Below is a small trained network, with its code and all its weights. Each question gives an input and a target symbol and asks what happens when units are switched off, that is, made to give their printed mean instead of their output.

import numpy as np


def w(rows, s, z=0):
    codes = np.array(rows[::2]) - 128.0
    scale = np.full(codes.shape[1], s)
    scale[-1] = z or s
    return codes * scale


def norm(h):
    return h / np.sqrt((h * h).mean(-1, keepdims=True) + 1e-5)


def f(y):
    return np.maximum(y, 0)


def softmax(a):
    e = np.exp(a - a.max(-1, keepdims=True))
    return e / e.sum(-1, keepdims=True)


def log_softmax(a):
    a = a - a.max(-1, keepdims=True)
    return a - np.log(np.exp(a).sum(-1, keepdims=True))


def net(x, mask):
    ids = ['αγδεζηθλμξπστφψω'.index(c) for c in x.split()]
    T = len(ids)
    res = E[ids] + P[:T]
    u = 0
    for l in range(3):
        q, k, v = (norm(res) @ M[l].T for M in (Q, K, V))
        z = softmax(np.where(np.tri(T) > 0, q @ k.T / 2**0.5, -1e9)) @ v
        res = res + np.where(mask[u], z, O[l][:, -1]) @ O[l][:, :-1]
        u += 1
        y = f(norm(res) @ A[l][:, :-1].T + A[l][:, -1])
        res = res + np.where(mask[u : u + 4], y, B[l][:, -1]) @ B[l][:, :-1]
        u += 4
    return log_softmax(norm(res)[-1] @ U[:, :-1].T + U[:, -1])


Q, K, V, O, A, B = {}, {}, {}, {}, {}, {}
E = w([
[133,157,151],'α',
[125,83,94],'γ',
[89,147,178],'δ',
[78,96,167],'ε',
[126,160,159],'ζ',
[29,115,73],'η',
[34,110,62],'θ',
[134,83,80],'λ',
[195,3,171],'μ',
[112,154,167],'ξ',
[129,159,159],'π',
[116,106,80],'σ',
[124,84,97],'τ',
[139,97,84],'φ',
[189,63,254],'ψ',
[137,166,158],'ω',
],0.017)
P = w([
[246,181,2],'0',
[5,130,194],'1',
[144,37,205],'2',
[24,137,180],'3',
[173,56,196],'4',
[27,142,184],'5',
[172,69,211],'6',
[26,144,188],'7',
[180,70,208],'8',
[29,143,182],'9',
[184,71,207],'10',
[30,141,178],'11',
],0.0073)
Q[0] = w([
[142,4,182],'L0H0',
[173,92,173],'L0H0',
],0.011)
K[0] = w([
[186,162,181],'L0H0',
[123,254,77],'L0H0',
],0.0084)
V[0] = w([
[115,119,131],'L0H0',
[193,189,9],'L0H0',
],0.011)
O[0] = w([
[185,133,1,138],'L0H0',
[154,149,153,1],'L0H0',
],0.005,0.0045)
A[0] = w([
[124,227,109,101],'L0N0',
[117,184,167,247],'L0N1',
[175,156,163,232],'L0N2',
[42,201,4,197],'L0N3',
],0.012,0.0013)
B[0] = w([
[141,228,253,155],'L0N0',
[108,116,174,202],'L0N1',
[74,61,108,176],'L0N2',
[113,213,127,253],'L0N3',
],0.012,0.0044)
Q[1] = w([
[90,152,110],'L1H0',
[161,186,255],'L1H0',
],0.0089)
K[1] = w([
[107,2,112],'L1H0',
[115,4,84],'L1H0',
],0.0093)
V[1] = w([
[154,73,156],'L1H0',
[174,254,111],'L1H0',
],0.0084)
O[1] = w([
[243,253,219,155],'L1H0',
[165,203,180,3],'L1H0',
],0.0058,0.0034)
A[1] = w([
[224,135,179,241],'L1N0',
[221,33,42,170],'L1N1',
[190,3,98,125],'L1N2',
[118,109,139,7],'L1N3',
],0.006,0.0021)
B[1] = w([
[113,51,131,189],'L1N0',
[85,105,174,221],'L1N1',
[118,170,186,253],'L1N2',
[112,245,73,128],'L1N3',
],0.012,0.0032)
Q[2] = w([
[252,182,141],'L2H0',
[77,11,203],'L2H0',
],0.014)
K[2] = w([
[53,163,134],'L2H0',
[254,196,129],'L2H0',
],0.0084)
V[2] = w([
[148,3,92],'L2H0',
[189,59,76],'L2H0',
],0.006)
O[2] = w([
[46,53,182,41],'L2H0',
[254,69,47,2],'L2H0',
],0.0068,0.00086)
A[2] = w([
[104,167,171,102],'L2N0',
[50,254,37,254],'L2N1',
[99,89,174,172],'L2N2',
[185,64,236,125],'L2N3',
],0.0082,0.005)
B[2] = w([
[60,76,27,168],'L2N0',
[228,83,156,254],'L2N1',
[218,146,2,238],'L2N2',
[143,207,116,233],'L2N3',
],0.0077,0.0068)
U = w([
[136,158,150,90],'α',
[175,70,67,159],'γ',
[85,120,152,60],'δ',
[25,27,107,226],'ε',
[121,152,157,171],'ζ',
[94,161,60,100],'η',
[98,166,52,119],'θ',
[177,96,83,62],'λ',
[147,43,163,69],'μ',
[114,137,155,87],'ξ',
[126,152,159,70],'π',
[175,212,47,189],'σ',
[177,54,62,224],'τ',
[247,157,82,210],'φ',
[137,61,169,5],'ψ',
[132,156,160,132],'ω',
],0.013,0.0016)

Each question gives the input, a string of symbols that net reads in full, and the target symbol t.
The units are the heads (2 rows each of Q, K, V and O) and the neurons (one row each of A and B). Each row of codes is followed by its name. A weight is (code - 128) times the scale printed after its matrix; where a second scale follows, it is the last column's (O, A, B and U).
mask holds one flag per unit, layer by layer, with each layer's heads first. A switched-off unit (its flag False) gives its mean, the last column of its rows in O or B, instead of its output. The means were averaged over made-up inputs and are rounded, as every weight is.
A unit's drop is (log p(t) with every unit on - log p(t) with that unit switched off) / (log p(t) with every unit on - log p(t) with every unit switched off).
The circuit of an input: a set's keep is (log p(t) with only the set's units on - log p(t) with every unit switched off) / (log p(t) with every unit on - log p(t) with every unit switched off). Starting from the 12 units with the biggest drops (on a tie, the unit counted first), units are removed one at a time, each time the one whose removal leaves the highest keep (on an exact tie, the one counted first), for as long as the keep stays at least 0.8.
units of the circuit, in order: the units of the circuit, biggest drop first
unit that matters most: the unit with the biggest drop
top k neurons: the k neurons with the biggest drops, biggest first
k most important neurons of layer l: the k neurons of layer l with the biggest drops, biggest first
input ε ε ζ φ σ α ε ξ φ, target ε: top 3 neurons => L1N1, L2N1, L0N3
input ε τ ζ, target ε: unit that matters most => L0H0
input σ ψ ω τ ω ε η φ ζ σ α, target σ: top 2 neurons => L2N1, L2N2
input ε σ σ σ ζ δ ε μ ψ μ τ, target ε: units of the circuit, in order => L2N1, L1N2, L0H0
input φ η φ τ γ, target φ: top 3 neurons => L2N3, L2N2, L1N2
input φ ω σ, target φ: 2 most important neurons of layer 0 => L0N3, L0N2
input φ ω ω μ λ, target φ: units of the circuit, in order => L2N3, L1N2
input ψ θ ψ σ π μ ω α σ, target ε: units of the circuit, in order => L1N1, L2N1
input ε ε μ τ ζ α ε ε γ, target ε: units of the circuit, in order => L2N1, L0H0, L1N2
input ε ψ τ ε λ, target ε: units of the circuit, in order => L1N1, L2N1
input γ ζ γ γ δ φ θ τ σ ε ψ τ, target τ: 3 most important neurons of layer 2 => L2N1, L2N3, L2N2
input ε σ τ ξ δ, target ε: units of the circuit, in order => L2N1, L1N2, L0N3
input σ σ θ, target σ: 2 most important neurons of layer 2 => L2N1, L2N2
input σ τ ζ, target σ: unit that matters most => L2H0
input φ γ ζ ε γ φ τ, target φ: top 3 neurons => L2N3, L1N2, L2N2
input γ δ μ σ, target σ: 2 most important neurons of layer 2 => L2N1, L2N0
input φ ε σ μ ω γ ξ, target φ: 2 most important neurons of layer 0 => L0N0, L0N3
input μ ε δ φ ω ω ζ φ, target φ: 2 most important neurons of layer 0 => L0N3, L0N2
input σ ε ψ ζ θ μ γ ψ α ε ξ, target σ: 2 most important neurons of layer 0 => L0N0, L0N2
input ε ω ω, target ε: top 2 neurons => L0N2, L2N1
input σ λ ε μ τ, target σ: top 3 neurons => L2N1, L2N2, L2N3
input ε γ η α ψ φ ζ φ ε μ π, target ε: 2 most important neurons of layer 2 => L2N1, L2N2
input ε ζ μ ω η ζ ω γ ζ, target ε: unit that matters most => L0N2
input ε τ γ, target ε: top 3 neurons => L2N1, L1N1, L1N2
input ε φ ε τ σ τ ε ε ψ π ξ, target ε: top 2 neurons => L0N2, L2N1
